Below is a small trained network, with its code and all its weights. Each question gives an input and a class and asks what happens when units are switched off, that is, made to give their printed mean instead of their output.

import numpy as np


def w(rows, s, z=0):
    codes = np.array(rows[::2]) - 128.0
    scale = np.full(codes.shape[1], s)
    scale[-1] = z or s
    return codes * scale


def f(y):
    return y / 2 * (1 + np.tanh(0.7978845608 * (y + 0.044715 * y**3)))


def log_softmax(a):
    a = a - a.max(-1, keepdims=True)
    return a - np.log(np.exp(a).sum(-1, keepdims=True))


def net(x, mask):
    res = np.array(x, float).reshape(1, 3) / 4 @ E
    y = f(res @ A[0][:, :-1].T + A[0][:, -1])
    res = res + np.where(mask, y, B[0][:, -1]) @ B[0][:, :-1]
    return log_softmax(res[-1] @ U[:, :-1].T + U[:, -1])


A, B = {}, {}
E = w([
[225,20,134],'x0',
[133,124,124],'x1',
[255,194,226],'x2',
],0.0073)
A[0] = w([
[95,145,111,86],'n1',
[116,67,75,124],'n2',
[186,109,180,142],'n3',
[171,197,152,108],'n4',
[129,142,188,201],'n5',
[122,107,90,90],'n6',
[106,110,132,75],'n7',
[161,69,125,187],'n8',
[126,148,125,255],'n9',
[82,92,103,112],'n10',
[95,251,118,85],'n11',
[167,173,130,108],'n12',
[124,135,183,196],'n13',
],0.018,0.0096)
B[0] = w([
[151,107,191,150],'n1',
[82,132,175,209],'n2',
[77,138,171,228],'n3',
[109,83,162,209],'n4',
[67,104,111,219],'n5',
[156,96,211,144],'n6',
[170,100,166,122],'n7',
[112,247,120,223],'n8',
[31,146,61,254],'n9',
[85,102,180,198],'n10',
[159,196,179,233],'n11',
[139,74,149,170],'n12',
[86,95,103,203],'n13',
],0.012,0.0088)
U = w([
[67,122,96,253],'0',
[84,55,186,113],'1',
[128,205,154,167],'2',
[97,119,10,109],'3',
[182,49,116,45],'4',
[200,49,98,49],'5',
[219,106,125,45],'6',
[234,104,94,54],'7',
],0.013,0.004)

Each question gives the input, the list of numbers given to net, and the class t.
The units are the neurons (one row each of A and B). Each row of codes is followed by its name. A weight is (code - 128) times the scale printed after its matrix; where a second scale follows, it is the last column's (A, B and U).
mask holds one flag per neuron, in row order. A switched-off neuron (its flag False) gives its mean, the last column of its row in B, instead of its output. The means were averaged over made-up inputs and are rounded, as every weight is.
A unit's drop is (log p(t) with every unit on - log p(t) with that unit switched off) / (log p(t) with every unit on - log p(t) with every unit switched off).
The circuit of an input: a set's keep is (log p(t) with only the set's units on - log p(t) with every unit switched off) / (log p(t) with every unit on - log p(t) with every unit switched off). Starting from the 12 units with the biggest drops (on a tie, the unit counted first), units are removed one at a time, each time the one whose removal leaves the highest keep (on an exact tie, the one counted first), for as long as the keep stays at least 0.8.
circuit, biggest first: the units of the circuit, biggest drop first
most important unit: the unit with the biggest drop
k most important neurons: the k neurons with the biggest drops, biggest first
drop when u is switched off: that unit's drop, to one decimal
input [5,8,5], class 0: 4 most important neurons => n11, n8, n5, n13
input [0,-3,-6], class 1: circuit, biggest first => n10, n6
input [6,5,3], class 2: most important unit => n8
input [4,0,-2], class 2: circuit, biggest first => n8, n5
input [3,0,3], class 3: circuit, biggest first => n11, n2, n10
input [7,2,3], class 2: 2 most important neurons => n8, n9
input [4,-8,4], class 0: circuit, biggest first => n11, n8, n5, n6
input [4,2,-7], class 1: 3 most important neurons => n10, n6, n2
input [-2,-4,-5], class 1: circuit, biggest first => n8, n10
input [4,7,6], class 0: circuit, biggest first => n8, n11, n5
input [3,2,3], class 3: 3 most important neurons => n11, n2, n10
input [-6,-2,-6], class 1: 3 most important neurons => n8, n10, n1
input [-5,1,-2], class 2: 2 most important neurons => n11, n5
input [-7,-1,-3], class 2: most important neuron => n11
input [-6,3,-4], class 2: 2 most important neurons => n11, n5
input [5,-1,0], class 2: 2 most important neurons => n8, n9
input [1,2,0], class 3: drop when n2 is switched off => 0.1
input [5,4,-3], class 2: drop when n11 is switched off => -0.2
input [-1,2,7], class 1: drop when n12 is switched off => 0.1
input [-3,1,8], class 1: most important neuron => n4
